[[130 129 127 140 125 127 114 121 138 132 131 130]
 [133 125 142 147 124 111 105 126 149 130 130 130]
 [129 132 139 141 128 120 107 133 142 128 127 129]
 [130 130 133 151 125 115 109 133 142 132 122 133]
 [131 125 121 130 129 127 113 127 130 133 125 132]
 [134 127 146 148 129 111 104 132 153 133 125 132]
 [136 121 136 143 126 116 101 129 148 134 127 130]]
=>
[[131 125 121 130 129 127 113 127 130 133 125 132]
 [130 129 127 140 125 127 114 121 138 132 131 130]
 [130 130 133 151 125 115 109 133 142 132 122 133]
 [136 121 136 143 126 116 101 129 148 134 127 130]
 [129 132 139 141 128 120 107 133 142 128 127 129]
 [133 125 142 147 124 111 105 126 149 130 130 130]
 [134 127 146 148 129 111 104 132 153 133 125 132]]

[[126 126 138 129 114 126 132 126 141 123 135 131]
 [126 126 129 129 109 122 134 136 140 132 133 133]
 [131 131 125 132 130 120 129 113 138 129 121 123]
 [134 124 140 130 136 135 124 140 120 123 126 127]
 [134 126 147 133 100 127 127 124 134 134 126 131]
 [128 130 144 130 139 127 132 123 126 126 126 128]
 [127 126 118 125 137 130 119 111 145 125 125 120]]
=>
[[127 126 118 125 137 130 119 111 145 125 125 120]
 [131 131 125 132 130 120 129 113 138 129 121 123]
 [126 126 129 129 109 122 134 136 140 132 133 133]
 [126 126 138 129 114 126 132 126 141 123 135 131]
 [134 124 140 130 136 135 124 140 120 123 126 127]
 [128 130 144 130 139 127 132 123 126 126 126 128]
 [134 126 147 133 100 127 127 124 134 134 126 131]]

[[104 137 157 136 139 123 137 122]
 [132 142 146 143 119 119 143 114]
 [115 140 115 141 153 150 141 152]
 [138 143 121 143 123 155 144 116]
 [117 121 150 121 113 118 121 125]]
=>
[[115 140 115 141 153 150 141 152]
 [138 143 121 143 123 155 144 116]
 [132 142 146 143 119 119 143 114]
 [117 121 150 121 113 118 121 125]
 [104 137 157 136 139 123 137 122]]

[[119 113 144 113 104]
 [143 156 133 156 135]]
=>
[[143 156 133 156 135]
 [119 113 144 113 104]]

[[135 131 126 136 134 132 129]
 [120 141 113 118 110 121 114]
 [139 128 152 138 124 129 150]
 [130 102 134 128 136 123 132]]
=>
[[120 141 113 118 110 121 114]
 [135 131 126 136 134 132 129]
 [130 102 134 128 136 123 132]
 [139 128 152 138 124 129 150]]

[[108 137 137 136 108 119 127 106 152 125]
 [136 127 127 137 128 120 129 133 119 145]
 [131 121 124 111 138 147 121 143 121 124]
 [124 114 138 141 120 130 110 136 121 151]]
=>
[[131 121 124 111 138 147 121 143 121 124]
 [136 127 127 137 128 120 129 133 119 145]
 [108 137 137 136 108 119 127 106 152 125]
 [124 114 138 141 120 130 110 136 121 151]]
---
[[135 136 126 118 125 127 140 117 123 124 119 123]
 [120 130 123 120 139 107 135 123 114 129 106 134]]
=>
[[134 106 129 114 123 135 107 139 120 123 130 120]
 [123 119 124 123 117 140 127 125 118 126 136 135]]

[[127 134 129 130 134 131 123 132 136 121 133]
 [135 134 130 126 134 124 123 128 126 124 143]
 [131 132 127 126 127 129 127 130 132 123 134]
 [127 137 133 130 136 133 117 142 136 120 126]
 [125 132 130 131 134 130 124 132 136 122 132]
 [138 129 143 115 114 140 126 144 118 136 100]
 [132 133 127 126 128 129 128 129 131 122 134]]
=>
[[134 122 131 129 128 129 128 126 127 133 132]
 [100 136 118 144 126 140 114 115 143 129 138]
 [132 122 136 132 124 130 134 131 130 132 125]
 [126 120 136 142 117 133 136 130 133 137 127]
 [134 123 132 130 127 129 127 126 127 132 131]
 [143 124 126 128 123 124 134 126 130 134 135]
 [133 121 136 132 123 131 134 130 129 134 127]]

[[128 128 127 127 127 127 127 128 127]
 [129 130 125 126 125 126 128 128 127]
 [127 125 131 134 134 123 133 128 132]
 [128 128 127 127 128 126 128 128 127]
 [129 125 133 126 130 146 120 129 131]
 [129 122 135 129 133 147 122 129 132]
 [132 132 124 116 119 143 117 130 123]
 [130 129 126 121 122 142 119 130 126]
 [125 132 121 133 127 100 140 127 125]]
=>
[[125 127 140 100 127 133 121 132 125]
 [126 130 119 142 122 121 126 129 130]
 [123 130 117 143 119 116 124 132 132]
 [132 129 122 147 133 129 135 122 129]
 [131 129 120 146 130 126 133 125 129]
 [127 128 128 126 128 127 127 128 128]
 [132 128 133 123 134 134 131 125 127]
 [127 128 128 126 125 126 125 130 129]
 [127 128 127 127 127 127 127 128 128]]

[[131 135 127 120 134 122 127 130 122]
 [128 128 128 128 128 128 128 128 128]
 [131 127 131 119 127 121 131 125 120]
 [137 131 136 107 122 129 130 127 122]
 [126 126 116 127 137 121 128 127 127]
 [120 136 115 130 132 133 130 125 139]
 [140 137 122 122 123 134 141 110 131]
 [123 114 114 129 130 109 138 106 118]
 [125 135 123 123 129 136 128 133 138]]
=>
[[138 133 128 136 129 123 123 135 125]
 [118 106 138 109 130 129 114 114 123]
 [131 110 141 134 123 122 122 137 140]
 [139 125 130 133 132 130 115 136 120]
 [127 127 128 121 137 127 116 126 126]
 [122 127 130 129 122 107 136 131 137]
 [120 125 131 121 127 119 131 127 131]
 [128 128 128 128 128 128 128 128 128]
 [122 130 127 122 134 120 127 135 131]]

[[107 129 126 130 148 126 121 130 120 108 122 109 139 132 130 102]
 [111 123 121 135 126 128 123 106 131 132 128 133 138 111 130 148]]
=>
[[148 130 111 138 133 128 132 131 106 123 128 126 135 121 123 111]
 [102 130 132 139 109 122 108 120 130 121 126 148 130 126 129 107]]

[[130 131 117 143 124 119 131 102]
 [128 128 128 128 128 128 128 128]
 [106 128 136 124 136 131 124 134]
 [123 133 128 127 131 131 121 126]
 [122 127 131 133 118 126 122 129]
 [129 133 133 130 126 139 115 125]
 [123 133 128 126 132 131 121 125]]
=>
[[125 121 131 132 126 128 133 123]
 [125 115 139 126 130 133 133 129]
 [129 122 126 118 133 131 127 122]
 [126 121 131 131 127 128 133 123]
 [134 124 131 136 124 136 128 106]
 [128 128 128 128 128 128 128 128]
 [102 131 119 124 143 117 131 130]]

[[128 139 128 114 129 125 129 142]
 [127 119 104 130 125 115 123 133]
 [136 138 145 129 130 131 135 120]
 [139 119 117 120 123 115 129 108]
 [127 137 144 122 124 140 131 142]
 [141 130 132 118 124 122 134 109]]
=>
[[109 134 122 124 118 132 130 141]
 [142 131 140 124 122 144 137 127]
 [108 129 115 123 120 117 119 139]
 [120 135 131 130 129 145 138 136]
 [133 123 115 125 130 104 119 127]
 [142 129 125 129 114 128 139 128]]
---
[[131 135 133 144 131 113 142]
 [120 105 130 111 138 125 134]
 [129 122 134 144 139 149 137]
 [122 103 126 122 134 133 137]
 [114 135 124 110 112 124 132]
 [127 107 127 137 135 142 143]
 [115 138 125 110 112 125 126]
 [137 127 120 130 116 121 153]]
=>
[[129 122 134 144 139 149 137]
 [131 135 133 144 131 113 142]
 [120 105 130 111 138 125 134]
 [127 107 127 137 135 142 143]
 [122 103 126 122 134 133 137]
 [115 138 125 110 112 125 126]
 [114 135 124 110 112 124 132]
 [137 127 120 130 116 121 153]]

[[130 120 126 121 128 125 135 121 120 142 116 143 123]
 [133 143 127 143 135 123 115 131 143 152 126 154 117]]
=>
[[133 143 127 143 135 123 115 131 143 152 126 154 117]
 [130 120 126 121 128 125 135 121 120 142 116 143 123]]

[[119 131 123 139 119 103]
 [127 116 124  99 129 128]
 [134 119 132 143 134 142]
 [117 107 117 103 114 116]]
=>
[[134 119 132 143 134 142]
 [127 116 124  99 129 128]
 [119 131 123 139 119 103]
 [117 107 117 103 114 116]]

[[127 139 130 121 130 132 137 154 131]
 [112 126 147 113 119 124 140 148 130]
 [136 126 123 112 121 136 138 131 141]
 [129 135 128 111 111 137 134 152 114]
 [121 133 141 120 111 137 147 143 133]
 [137 130 143 106 117 139 151 143 131]
 [119 135 154 112 122 129 120 145 123]]
=>
[[119 135 154 112 122 129 120 145 123]
 [112 126 147 113 119 124 140 148 130]
 [137 130 143 106 117 139 151 143 131]
 [121 133 141 120 111 137 147 143 133]
 [127 139 130 121 130 132 137 154 131]
 [129 135 128 111 111 137 134 152 114]
 [136 126 123 112 121 136 138 131 141]]

[[135 124 145 130 112 143 127 135 129 113 146 145 134 114 114]
 [122 114 133 119 137 129 138 128 141 132 135 116 131 132 124]
 [119 130 113 136 133 131 119 135 130 134 119 120 131 127 120]
 [131 128 123 119 127 118 131 130 135 123 127 123 124 131 125]
 [133 126 134 127 105 133 125 133 131 116 138 137 133 128 121]]
=>
[[135 124 145 130 112 143 127 135 129 113 146 145 134 114 114]
 [133 126 134 127 105 133 125 133 131 116 138 137 133 128 121]
 [122 114 133 119 137 129 138 128 141 132 135 116 131 132 124]
 [131 128 123 119 127 118 131 130 135 123 127 123 124 131 125]
 [119 130 113 136 133 131 119 135 130 134 119 120 131 127 120]]

[[132 122 128 127 122 120 129 131 128 125 127 129]
 [134 122 129 124 119 117 139 140 131 122 125 130]
 [129 120 133 127 107 117 135 131 130 125 125 130]]
=>
[[129 120 133 127 107 117 135 131 130 125 125 130]
 [134 122 129 124 119 117 139 140 131 122 125 130]
 [132 122 128 127 122 120 129 131 128 125 127 129]]
